Each name stands for a flat space through zero: a line, a plane or more. A row that begins with a name and a colon came from that space; any other row is followed by the name of the space it lies nearest, among the names in its block.
z13z881: [-38  10 -24  28 -25  13  24  11 -15  48   0  10  13  -2 -35  14  19 -18
 -51  -3  30   7  14]
z211z526: [  7  31  50  19   3  -3 -11 -27   0 -10  28  35  39 -23  29  33 -81  31
  24   4 -27   8   2]
z619z555: [-34  -6 -50  10  -2 -16  19  47 -19   6   8   8   3 -26 -16  19 -26  15
   7  15 -14 -16  -4]
z941z30: [-55  28 -13  13  15  -7 -19  -8  36  19 -10   7  -5 -11  47   6 -24  50
   6  15  51  22  -5]
z211z526: [ 45  -7  -3   6  -7  27  -1 -10 -40  22  -2   1  10  -4 -17   3  -6   4
 -17 -10   7  -2  16]
z211z526: [  4  -4  58 -25 -20  -6  27  -9 -20 -55  27  -9  13  -3 -50   5  15 -39
 -43 -17 -32 -20  -8]
z211z526: [ -9  -2  59  -3  -9 -30  10  17  37 -39  26  11  -4  12  -3   3  14 -45
  24   4 -54 -17 -18]
z941z30: [-27  25 -38   2  -5  10  20 -37   8  37   6  -9  36  12  22  10 -47  32
  55   1 -10  21  26]
z13z881: [ 45   7  29  19 -29   8  14  11 -19  12  34   3  16 -10 -10  17 -27   7
  25  -3 -16 -40   5]
z619z555: [ 17  -2   6  -7  33 -11 -40   7  -1 -22 -11  10 -29   0  29  -4  -9   8
  17  21  -7   0 -12]
z941z30: [ 38   8  26   3 -27   9   2   6  -3   4  17 -26 -19  10  -8  -9  28  -2
   3  -4  28 -46  -5]
z941z30: [-28   0 -32  22  11 -18  -2   0  12 -13 -15  29  22   3 -13   0   9 -53
 -34  -8 -31  31 -11]
z13z881: [ -3  30  -9  25 -10   5 -11   8 -21  22  10   2 -10  -1  -2  13  -5   6
 -15  17  34 -25   0]
z941z30: [  3 -10  -6 -33  25   4 -16  -7 -17 -16 -14 -14 -24   2   9  -9   0  21
   6  12   6   7   3]
z619z555: [ -6  12  27 -15  -1  -4   5 -18   5 -11  14  -6   0  24   1   3   0 -20
  27   9 -32  -3   7]
z13z881: [-15  19  -8  11   5 -14 -16  20  -2  -6   5   2 -22   1   6   5   2  -4
  -1  22  13 -22 -13]
z619z555: [ 25 -14   2  31   3 -23 -17  16  69 -13 -11  17   8  -9  42 -20   6  -5
  27 -20  -6   6 -30]
z211z526: [  3   5  19   8 -11 -10   6   8  24  -4  16  -1   3  -1  12   2  -7   3
  28   0  -9 -17  -8]
z211z526: [  0   2 -11 -23   4   4   0 -14 -19 -20  -4 -24  -7   0 -11  -9   7   9
 -19  -4  18  -7  -3]
z211z526: [-21  12   0 -15 -22   5  29 -20 -25 -27  14 -25  26 -23 -37   4  -9  17
 -56 -24  29 -11  -5]
z619z555: [ 10  11 -32  41 -21   5   8 -12  15  16  -4   7  44 -23   2  -2 -17  12
 -29 -34  30   8  -9]
z941z30: [-21   2 -51   7  -4   2   7  29 -17  36  -5  -9 -20  11 -10   4  14  -2
  13  21  10 -14  10]
z211z526: [  2 -17  25  13  -6  -1   9  18   8  13   3  27   4   4 -12   8  14 -34
  -4  -1 -31  10   6]
z13z881: [-29 -28 -11  11 -27 -27  41  66  17 -11  16   4  -1 -12 -40   3  32 -38
  -7  -5 -31 -29 -18]
z13z881: [ -8  -5   2  -1  -2  -5   6   4   5  -5   0   3   3   1  -7   0   7 -12
  -5  -3 -10   3  -2]
z941z30: [-34  18 -82 -26  34   7  -6 -68 -20 -11 -32 -16  33  13  11  -9 -36  17
  -1  -7  -7  56  15]
z619z555: [  0   2  24 -27 -10  28  11 -24 -30  17   1 -22 -11  17 -25  -1  25   0
 -24   1  24   1  24]
z211z526: [-35 -16  41 -20   2  -9  16  11  15 -16   6   9  -3  -6 -10   7   8  -6
 -10   2 -18  14   0]
z941z30: [ 24  -1  -3  -3 -38  26  55 -17 -23  48  34 -12  49   8 -15  21 -49  22
  75 -10 -51 -11  42]
z619z555: [  4   8  -2 -52   2  44   5 -50 -53  29 -11 -48 -26  42 -21 -11  31  10
  -7  11  33   7  42]
z13z881: [-60 -17  -6 -19   6 -15  14  38  16   1  -7  -4 -31   1 -10  -1  32  -3
  -6  18   6   4  -2]
z941z30: [ 12  -9  27 -11  18 -12  -7 -27  20 -37  -4  17  19  11   9  -6  -8 -33
  12 -11 -56  29  -5]
z619z555: [ 25  30 -65  22  10  11 -30  -8 -31  24  -7 -12  -2 -15  31   4 -47  60
  18  13  49 -19   0]
z13z881: [-10   2 -18   6  -1  -3  -1  19  -2  12  -1  -3 -13  -5   2   2   2  11
   3  10  16 -11  -2]
z13z881: [ -9  23  -4   1  26  -4 -34 -17   4  -1  -9   8 -14  10  33   2 -18  12
  16  22   7  13  -1]
z13z881: [ 55  31   2  25  11  -5 -35 -65  -1 -48  -5  16  42  12  10 -11 -19 -47
 -27 -28 -27  15 -19]
z619z555: [ 10   7 -42   4  15   2 -19  -5 -11   5 -13  -5  -4  -3  18  -5 -17  23
  12   6  15   1  -2]
z941z30: [-22  -3  28 -20  27  -5 -13 -10  26  -1  -3  12  -5  -6  45   8 -39  46
  49  17 -13  29   8]
z619z555: [-27  -2 -16 -10   3 -17  14  22  -1  -7  12  -1  -6   6  -4   9 -11  -7
  38  20 -40 -12   1]
z211z526: [-35 -28  35  13   2 -16  10  44  54  27  -1  39 -12   5  15   8  20 -23
  32  14 -36  24   4]
[ 15  -7 -44 -52  16  18   4 -10 -36  26  -4 -46 -35  43  10  -9  -4  25
  93  33 -26 -15  35] : z941z30
[ 18 -19 -11  -9   3   1  -3  19 -31 -18  -8  -5 -18  -2 -32  -8  30 -25
 -38  -2   1 -13  -7] : z941z30
[ 23 -10  10  -7 -21  24  12 -27  31  29 -12 -30   0  24   7 -29  46   1
   4 -27  37   8  11] : z619z555
[ -7  40  40   8  -4  -4 -21  17 -22   5  30   1 -36   5   8  24 -13  12
  13  43  20 -47  -2] : z13z881
[ 18   8 -44  34  10   6 -10 -48  11   7 -24  27  57   6  10  -7 -20 -31
 -17 -32 -24  53   3] : z13z881
[-15  27  54 -35 -21 -18  20 -20  21 -62  43 -43  10 -23  13   2 -39  57
  28  -9  15 -45 -23] : z211z526
[ -6 -20  46 -20 -21  10  26   5  16  11   6 -14 -13  16 -21  -8  46 -19
  -6  -8   2  -2  11] : z619z555
[ 35  -9  27 -29  11   9 -16 -28 -22 -48  -9 -17  -4 -15  -9 -15   5  13
 -46 -20  23   0 -12] : z941z30
[ 34  32  26  31 -23   8   8 -35 -41 -18  31  22  58 -19 -28  27 -50 -17
 -40 -22 -23 -11   0] : z211z526
[ 23   1 -13 -17  28   3 -30 -41  17 -13 -26 -11  -9  30  32 -26  11  -9
  25  -2  -8  26   1] : z619z555
[-13 -16  -7 -48  21   7   2 -20 -12  -7 -18 -21 -24  37 -10 -15  31 -22
  14  12 -24  22  19] : z619z555
[ 34  -1   1  -3   1  13  -7 -27  -7  -3  -5  -7  14  -1   7  -8 -11  12
   1 -16   5   7   4] : z13z881
[-35  37 -67  28 -13  -2  14 -25  19  39  -1  -7  28  33  10   0  -6 -21
  33   2  -7  10  12] : z941z30
[ -2 -18  40   2  12 -16 -16  36  21 -13   0  23 -28  -7  10   2  16 -12
   1  14 -11  -3 -13] : z941z30
[ 81  -6  -5  24  -7   8 -23  21  20  40   3  -8 -26  23  43 -15   6  10
  91  11  -5 -38   3] : z211z526
[  1   6  -8  -1   0  14   1 -36 -13   0 -11  -1  22   4 -13  -4   2 -11
 -38 -18   9  24   8] : z619z555
[-21  15 -20 -19  17  -8 -11 -22 -15 -35  -8 -14  -4   3  -5  -6  -1  -3
 -25   3   8   5  -9] : z211z526
[ 15  -1  39  -2  23 -19 -31   8  19 -32   2  19 -20   2  27   0  -5 -11
  21  16 -26  -2 -17] : z619z555

Rows lie near named flat spaces through zero. A row that begins with a name and a colon came from that space; any other row is followed by the name of its block's space that it lies nearest.
z732z517: [  4 -10 -12   3  -4   5  -4  -7   0   0  -1  29  -8 -16  32 -12  19 -23
  33   1   0   9   2]
z585z485: [ 54 -35 -55  30  18  29 -45 -26 -18 -39 -18  -5   3  34 -22  20  32 -69
  25  -2  55 -19 -13]
z585z485: [ -3  -5 -10 -10  14  -3   3  14   8  10   8  -5   6  15 -12  13   1  27
 -22  -4   0  -1  -4]
z585z485: [ 12 -21  -4   2  63  -9 -32   1  -1   6   2  10   9 -35  30  -2  -3  12
  -8 -12 -25 -62  21]
z837z206: [ 22 -18 -26 -14   8  28 -10  -5  -1  27   8  28  -9 -18  46 -21  12 -34
  66   5   2   6 -16]
z732z517: [-77  29  44  45 -86 -20  37 -36  -1 -33  -5 -23  -5  41 -10  25   1  -9
 -35   7  47  19  37]
z585z485: [ 28  -6 -24  41  16   8  -3 -23 -23 -48 -36  -8   8   7 -33  -5  19 -36
  -9  12 -18 -21  57]
z585z485: [ -7 -21  11  -2 -26 -13   7 -17 -11  23 -21  -4   4   5 -23  39  10  16
 -21  24  16  12  -3]
z744z90: [ 16 -13 -17 -26  24  18  37 -16 -14  51 -14  -1  20  -6 -30  21  12  10
   6  31 -48 -21  38]
z744z90: [  2  -9 -14  30 -41  23  29 -29 -37   6 -31 -28   0  36 -15 -14  -2 -15
   1  48  -6  14  65]
z837z206: [ -8   4 -11 -11  20   6   7  14  28   3   9  13   2  -7   4   5   9   1
  12 -18  -3   6 -16]
z837z206: [-11  -9  24 -35  33   0 -21  20  48  44  11  32  -5 -71  50   6 -10   3
  50 -29   3   3 -75]
z837z206: [-39 -18  47  40  -7  -3  -8 -33   6  12 -42 -63  16   1 -30  50 -38   9
 -42  14  40 -37  13]
z837z206: [ 21   2  13  -7 -29 -27 -10  32 -11 -10 -15  22 -21 -26   7 -38  -5  29
  -8  12 -23  64 -24]
z837z206: [-10 -12  13  21 -18  -3  -1  -7   7  -3 -34 -15   0  -4 -21  18  -4   0
 -11  11  19  22  -7]
z585z485: [-19 -13   0  17  16  -2  14 -20  12   2 -27  -1  15 -10 -19  36  18  -1
 -14   5  -5 -19  30]
z837z206: [ -3 -13 -14   9  13 -10   2  15  14  -6 -18  24  -3 -18   9  -6  18  17
  -7   0 -21  21  13]
z744z90: [-10   7  18   2   1 -30  -6  11  -8 -11   9  23  -8 -25  35 -27  -2  26
 -18  -5 -30  -5  23]
z744z90: [ 26  -9 -17 -34  11  16  18   1  -9  43  -1  26   0 -25  11 -14  12  -3
  40  20 -41  11   3]
z732z517: [  2   0  -1   4  45  18  13  12  20  14 -26 -13  12 -32 -10 -14 -18  10
   7   2 -47 -11  24]
z585z485: [  6  10   1  29 -59   1  24 -18 -38 -27 -28 -12  -9  26 -22 -25   4 -16
  -8  36  -8  38  46]
z585z485: [  1 -13 -23  23  10  18 -14 -12   0 -12  -1   3  -3   8  28 -11   8 -30
  24  -4  17 -15  17]
z732z517: [-39   7  29  20   1 -13  -4 -42  18 -21   2  35   1 -45  41  24  27 -53
  32 -25  17 -41  11]
z744z90: [-11 -18  12   5  -3  27   2 -22  12  38 -24 -26   7 -10  -5  26 -17 -20
  28  14  27  -6 -17]
z732z517: [-33   2  28  25 -50 -45  11 -12   2 -36 -27  25  -8 -11 -13  27  31   9
 -36   5  13  39   8]
z732z517: [-20   0   0   7  -8 -13  -3 -11   6 -15  13  37  -7 -12  39   1  27 -17
  15 -14   9  -4   8]
z837z206: [ 21  -3   8 -24  -8  -7 -16   2  -8  13  10  31 -12 -33  30 -15   4 -13
  35  -1  -3  13 -36]
z732z517: [-28 -22 -28  26 -25  12  17   7   3  14  -9   6 -12  25  43 -27   8  20
   3  22   2  38  43]
z732z517: [ -3  -1 -14  16 -16  43  20 -17  -2  17 -13  -8  -6   0  28 -33  -9 -41
  58  20  -4  14  26]
z744z90: [ 29  -5   9 -34  31   2  14   0 -15  46 -12  25   5 -64  13 -21  -4   9
  30  22 -75 -14  18]
z744z90: [-16   1 -14  -1   7 -11  13   2   3  -6  14  -2  10  33 -20  26  17  24
 -39  -6   3 -14  21]
z585z485: [ -6  16  -1   4 -13  -2  25   8  -3 -12  -5  -9   1  17 -24 -10  -2  14
 -20   8 -20  19  23]
z732z517: [ 14  -1 -37  -9  44  16  12  30  18   6   2  41  -5 -34  40 -52  15   5
  38  -6 -64  15  27]
z585z485: [-26  -9  34  -2  14  -8   8 -33  31  17 -30  13  16 -52 -20  66  19 -24
  15  -8  11 -23 -22]
z732z517: [  4  29 -16 -13   3   3  23  22   5 -16  21  22  -6   0  10 -40   9   0
  14 -10 -40  20  15]
z744z90: [ 24   8  -8  24 -49  37  22 -36 -60   1 -14 -36  -6  35   0 -50 -23 -43
  29  50 -12   2  64]
z837z206: [-20  11 -21   8  26   4  21  21  24 -13   6 -10   9  24 -17   0   4  26
 -29 -14 -18  -2  29]
z744z90: [-16   9  16 -20  45 -11  -9   1  24   7  27 -15  20   1 -22  47  -8  17
 -29 -33  13 -59 -24]
z837z206: [ -4   4   2   0   4   4   1 -15  -7   1  11 -10   7  11  -4  12  -1 -10
  -3  -2   8 -30  10]
z744z90: [-10   3  24  -5  32  -9 -12  -1  18   4   0 -13  12 -21 -14  29 -14   9
 -17 -19   4 -37 -19]
[ 12  -6  -3 -15   7 -31 -20  11  -2 -15  14  35  -4 -10   6  13  26  14
 -17 -15   3   2 -23] : z732z517
[-62  21   9  31  20  10  49 -12  42 -10 -17   4  12 -23  12   0   8  -8
   7 -11 -37 -17  67] : z585z485
[  7 -26  26  16 -37 -38 -15 -15 -10 -15 -53  15  -4 -27 -37  43  23   5
 -29  20  21  40 -25] : z732z517
[ 27  -3 -11  -9  23   3 -21   5   1 -11   5   1   3  -1 -14   7   3 -12
   4 -13   8 -13 -26] : z585z485
[ -1   1  -9  22   3  12   1 -13   0 -19 -10   1   0  -1   8 -10   7 -28
  17  -1   0  -8  23] : z585z485
[ -4  -1 -24  22   3   8  26  -9   7 -23 -27 -15  14  32 -58  30  24  -5
 -27   7  -1   7  32] : z585z485
[-41 -29  -3  20  -6   4  15 -25  16  26 -20   1   8   3  10  41  19   2
  -3  12  23  -7  25] : z585z485
[-17 -35   8  35 -15  23  -6  39  43  30 -72 -34 -14 -26   7 -28 -46  37
   9  26  12  93 -32] : z837z206
[-17  14  11   3  11 -14   7   4   3 -12   9 -16   9  13 -19  12  -8  22
 -39 -10  -8 -24  18] : z837z206
[ 20  -7   4  -9   3   2 -14  -2  -9   8  -5 -15   4   3 -22  14 -10   0
  -6   5  12  -6 -23] : z732z517
[-34  20 -33  -9  43   9  35  40  75 -19  12  18  12  11 -31  25  31  17
  -8 -45 -10  26 -17] : z837z206
[-30  -4   3  17 -26   1  11 -16 -12   9   7 -14  -1  29  20   1  -5   8
 -13  13  17  -9  35] : z744z90
[ 47 -17 -22 -23 -15   1 -19  22 -28  15   4 -14  -6  35 -28  -4  -7  26
 -17  19  14  33 -37] : z732z517
[ -8   4  -4   4   8 -16   8  -9   5 -21  -1  15   8   2 -19  27  28  -2
 -19 -10  -3 -12  14] : z837z206
[-23  -3  -2   2  -1   3 -11  -9  -1   9  34 -14   2  34  26  12  -7   4
 -10 -12  37 -34   2] : z732z517
[  0  36   4 -18  16   4   5  33  15 -12  34   3  -7  -6  19 -46 -22   9
  11 -25 -28   4 -11] : z585z485
[ 10  -4  20   1 -14  -3 -15  -8 -28  13   0 -18  -5  -4  16 -18 -28   5
  -2  16   1 -13   5] : z837z206
[ -9  -6  11 -35  16 -16   7  15  23  31   5  -3  14  -2 -41  55   4  42
 -32  -8   6   2 -43] : z585z485
[  1  -7 -30  -5  49   7  -8  22  19   1  18  -4   9  17   1   4   2  23
 -17 -20  -5 -25   5] : z585z485
[-12  15 -24 -24  -5 -10  15   8 -16   4  62  21  -2  44  30 -12  18  23
 -15  -9  -9 -19  28] : z744z90

Each name stands for a flat space through zero: a line, a plane or more. A row that begins with a name and a colon came from that space; any other row is followed by the name of the space it lies nearest, among the names in its block.
z702_z596: [ 15 -20  30  49 -14 -14  -3 -26  24  17  -5  23 -17   7  -7 -40  -4   0
 -16  11   5  17  -9]
z702_z596: [ 28 -21   4  11  -8  22 -44   4  23  22   6  15 -30  21  12 -16 -24 -17
  19  13 -33 -13  17]
z393_z299: [  0  38  -3   7  -5 -29 -11 -26 -14   7 -13  30   8  11   2   1  -3  37
 -11   9 -11  23 -13]
z308_z594: [-13   2  -5 -25   1   2 -31  10 -26   3   9  11 -29  14  18  30  34 -25
 -14  -2 -61  24  27]
z393_z299: [ -2 -12  27  26   2 -32   2   5  -4 -13 -48  38  10  28 -21 -29  35  22
 -35 -22 -20  33  19]
z581_z143: [-21 -12  19  19 -28  -8  -6 -12  -5  35  -7  21 -13 -16  -4 -10  26 -31
 -23 -13 -20   5  14]
z308_z594: [  1 -21  -4 -34  25  27 -23  19   4   0  16 -35 -29  27 -16 -20  -7 -14
  -9   6  21 -21   5]
z308_z594: [ 30   8   8  58   7  -6  -8   0  14  21   0 -19   8  -2  22 -37 -19 -12
  -6 -17   4 -63 -33]
z581_z143: [-10  -5  28 -18   7 -15  -8  11  -3 -17  -1 -29  27   7 -21 -14   2   0
  21 -24  29 -74  -1]
z702_z596: [-16 -15  28  -4 -13 -27   3 -37  24  23 -20  33  -8  19 -64 -46  -8  33
 -20  12  50  12   9]
z393_z299: [ 20  13   6   6   2  -1 -20 -23   6  -8  17  -3  -9  17   6 -14 -31  27
  13  33  17  13 -28]
z308_z594: [ 24   9  29  55  -3 -24 -40 -50  16  39  25   6 -43  25   8 -55 -18  -1
 -31  27   5 -10 -41]
z581_z143: [-11  -3  35  53 -29 -36  23 -14   9  22  -7   7  29 -40   5  -7  22 -34
   3 -40  -6 -65  -3]
z702_z596: [  5  16  -8   3   3  -3 -21   0  -9  12  -4   9  -6  11  12   1   1   2
  -9  -2 -26  -2   0]
z581_z143: [ 11  34 -36   3  26 -18  45 -19  10 -12  18  -2   3 -10  10  32  -8  24
  -8  15  14  16 -23]
z581_z143: [ 26  33  29  16  14 -27 -58   4 -21 -24 -10 -14  29  42  19 -29 -18  35
  23 -10 -13 -60 -32]
z187_z580: [  6 -18  -9  13   4  21   1  20  -2   2 -28  12  -9  11  -1 -20   8   3
 -28  -3 -11  50  10]
z187_z580: [-26  12   6 -31 -18   5 -21  -6 -22  13  -9  -6  15  -4 -21 -12 -12  15
   8   1  29 -11  -5]
z393_z299: [-21 -21  -6  -9 -31  40  21  -4   3  22  27 -25  -6 -54   4  13 -13 -41
  19  12  31   3  -4]
z393_z299: [ 53 -49  22   4  37   3 -49  40  47 -20 -14  10 -25  76 -11 -34 -10  -5
  22 -14 -44 -59  44]
z187_z580: [ 13  19 -44  -7  30   3  14  21   6   9 -28  10   9  15  -6   2  -8  24
 -20 -15  -6  -4  10]
z187_z580: [  9 -11  19  26   2   0   5  12  -8 -27  -2 -14  10  -1  17  -9  12  -5
   0  -6  -4  10 -14]
z393_z299: [-24 -25   0 -29  19  -1  36  31  -3 -24  -3 -23   7  -8 -20  20  41 -26
 -13 -31   8 -18  29]
z308_z594: [-18  25 -12 -16 -28  -5  20 -25 -14  -6   5  22  20 -32   6  41  -6  21
  24  20   3  45  -4]
z581_z143: [ 22  24 -18   6  15 -33  15 -24  29   0  21  25  -6   5  12  37  -8   9
  16   8 -27 -24   5]
z187_z580: [ 14 -11 -14  17  13  21  -5  23  -4   2 -28   8 -12  20   5 -23   5   6
 -32  -3 -16  44   5]
z308_z594: [ 11   8 -19   1 -10  33  -7   3   0   9 -11  -5  13  -8   4 -17 -44  25
  17  18  28  18 -20]
z702_z596: [ -4  -5  -4  -9  -5  17 -24  -3  -3  23  22 -10 -29  -1   9   1  -2 -27
  -4   9 -10  -8   2]
z308_z594: [ 12  44 -14  20  13 -27  56 -41  16 -18  12 -18  40 -23  -9  -6 -45  60
  12  24  86  -8 -65]
z187_z580: [  6  23  -8  21  18 -10   8  14 -13   1 -23 -17  29   2   4 -22  -1  16
 -20 -26  15 -32 -24]
z702_z596: [  2   0   3  19 -15  -7   3 -17  13  22   3  15  -3 -13   1  -2  -6  -8
   3   2  -4  -8   0]
z702_z596: [ -6   2 -14  -9  -2   9  29  25  -4 -18 -16  -9  38 -25   3  22   0   2
  23 -21   7 -15   7]
z308_z594: [ 25 -33   0  36 -38  69 -30  36   1  14 -31   4  12 -16  30 -33 -39 -15
  34   2 -17  25   2]
z308_z594: [-10 -20   4 -16 -12  14  13   5  10  -2  -4  -4  11 -14 -20  -1 -10  -3
  20   0  26  -6  12]
z702_z596: [  2  -1  19  20  14 -23   8  -5  -9 -24   0  -4  -6  16   2 -12  26   7
 -29   0   0  26 -14]
z581_z143: [-30 -34  79  15  -3 -23 -37 -16 -35 -15  30 -39 -45  24  -8 -49  61 -42
 -55   2  10  16 -22]
z581_z143: [  4  17 -18  19 -20  10   9  -2  -2  18 -15  14  22 -27  16   6 -19   6
  12  -3  -6   5  -7]
z393_z299: [-13 -22   8   8   7  20 -11  41 -21  12 -28 -26   2   4  -4 -35  28 -31
 -38 -40  -3 -21   8]
z393_z299: [-15 -25  19  -1 -15  -2  23 -26  20   7  13   2 -14 -13 -31 -14  -3  -4
  -4  18  44  20  -1]
z581_z143: [-12  -2  11 -11 -10 -23  14 -18  20  10  21   3   4 -19 -12  23   5 -21
  23  -9   3 -55  15]
z702_z596: [ 37   4   4  28  10 -14 -17 -11  18 -13  30  12 -24  16  40  21  -3 -11
  18  17 -52  -3  -4]
z308_z594: [  3 -30  16   9  12 -10  29  20  16 -28 -23   4  14   8 -21 -10  20   2
  -5 -21   7  -1  19]
z702_z596: [ 16  25  -3  -4  10 -11 -48 -39  -1  20  34  10 -50  37  10  -9 -17  14
 -16  43 -15  22 -21]
z187_z580: [  7  21 -65  -1  20  -1  46   6  27  39 -13  28  -2 -19   0  36  -2  -5
 -21 -18 -21 -13  26]
z393_z299: [ 24  15  -6  40  15 -10   4  14  -7 -12 -17   2  13   8  29  -6   8   8
 -15 -15 -28   4 -15]
z702_z596: [-17  10   9  -8  27 -33   2  40 -37 -32 -68  14  37  39 -23 -18  53  35
 -46 -52 -20  11  21]
z581_z143: [-32  12  22 -11 -10 -21   0 -30 -22   7  30 -22  -9 -16  -8   1  20 -14
 -17   6  27  -7 -22]
z393_z299: [  7   5 -11   5  17 -13  34 -21  24   2  29 -14 -11 -11  -5   9  -8  -3
  -4  12  29 -18 -16]
z308_z594: [  2  14  16  14  11 -30 -15 -27  -8   0  45 -11 -35   9  24  13  25 -24
 -21  12 -26  -7 -19]
z187_z580: [  8   3   5   2   0  -7  -8 -10   5  -4  25  -4 -12   0  14  15  -1 -12
  14   9 -15 -14  -3]
z187_z580: [  0 -19  14  -6  -4 -11   8  11   4 -31 -17  27   9  10  -6  18  22   7
  13  -6 -29  28  31]
z581_z143: [ 20 -17  21  46  20 -26  34  11  23 -26  -4  -9  13   1   6 -10  21 -11
  -8 -25  -2 -32  -5]
z187_z580: [-22 -13   7  29 -30   9  34   9 -14   6 -20   2  24 -47   9   4  24 -25
 -10 -22   0  24   1]
z187_z580: [ 30  17 -11  19  40 -31  -1   2  20  -1 -10  12  -5  38   0 -11   1  20
 -21 -12 -19 -33   0]
z393_z299: [  9  -4   1 -33  26 -20 -10  -4  25 -11  12   7 -15  36 -25   8  -5  13
  13   5  -1 -35  23]
[-10  -7 -19 -21 -17  28 -22  34  -8  30 -45  25  16   0 -10  -3  -4  -4
   7 -27 -28 -11  42] : z308_z594
[  7  14  -6   4  24 -13   3   3  -6 -12  13 -18  -4   9  13   7  11  -3
 -14  -6  -7 -17 -13] : z308_z594
[-17 -24  26 -26  -5  16 -23  12 -17 -16  -9 -15  -3  18 -23 -27   6   4
  -2   4  23  19   5] : z393_z299
[ 59  10  -9  51  57  -1  -9  29   3 -39   6 -33  -9  42  48 -21  -2   7
 -21  -4 -26 -10 -37] : z187_z580
[-11  54  -5  46 -32  -2   3  -4 -43  24 -39  -8  67 -44  25 -24 -20  27
  -3 -25  24 -15 -54] : z581_z143
[ 21   4  -3  27   5 -13  25  22   7 -31 -23  14  39  -8  22  21   6   9
  24 -25 -30 -11   8] : z702_z596
[-30  27 -33 -14  -7  19  29 -19 -14  42  39 -44  -5 -57   8  18 -12 -30
 -14   6  48 -25 -35] : z393_z299
[ -6  -3 -13 -22  -8  25  -5  18 -24 -26   3   3  -3  -6  24  37  13  -6
  13  12 -34  59  13] : z308_z594
[ 37  -7   9  37  15  -2  -6 -26  36   8  24 -11 -26  18   1 -40 -37  10
  -2  30  32 -13 -34] : z393_z299
[  4   9 -28 -14  21  13  13  17   1   0 -21  -8  12   9 -14 -11 -15  25
 -12  -5  25   1  -3] : z187_z580
[ 49   5 -10  54  23 -16   1   8  31   1  -9  19  -2  19  29  -6  -8   1
  -1 -13 -45 -28  -1] : z393_z299
[  9  26 -30  12  24 -23  20  -2   5  11 -24  29   0  15  -2   6  11  24
 -37 -11 -20  16   6] : z581_z143
[ -4 -15  32  10 -23  -7   8 -12  -1 -30  39 -13   2 -29  27  34  14 -33
  40  10 -14  -3  -5] : z187_z580
[-22  -1  19  -9 -35  -6  -8 -42   9  33  34   3 -13 -29 -11   6 -13 -20
  21  19  22 -23  -5] : z308_z594
[  4   3  13  38 -46   4  -8 -26   9  33 -11  29  13 -28   8 -17 -28   4
  21  10   2   9 -11] : z308_z594
[  5   2  -3  -8  -9   2  23 -28  24  -6  18   0   6 -15 -15   5 -36  24
  30  31  48   9 -17] : z702_z596
[-12   9   7  -6 -30   1   6 -39   0   4  31   2  -4 -28   3  17 -20   5
  25  36  25  28 -20] : z308_z594
[ 10 -19 -11   4   7  25  24   8  12 -15  18 -19 -11 -12   9   7  -8 -12
   5  15  16  25  -7] : z187_z580
[ 23  70 -36  24  32 -23  -7 -18  -8  28   1 -17  15  10  18 -17 -33  36
 -24  -4  19 -54 -55] : z308_z594
[-22  18 -18 -53   1   5 -47 -12 -17  40  11  10 -37  23 -16   5  -1  -1
 -19  13 -14  -1  18] : z308_z594
[-17  47 -18 -34   3 -47  18 -35   2   6  -9  35  25   2 -30  30  -7  51
   8   3  15 -12   6] : z702_z596
[ 26 -25 -19  -5  56  20  26  62  15 -41 -52 -23  25  42 -29 -41  -6  37
 -21 -28  34  -5   9] : z308_z594
[-10 -29   2 -24 -44  33   4 -28  25  13  62   0 -31 -47  12  48 -23 -47
  60  43   1  14  15] : z581_z143
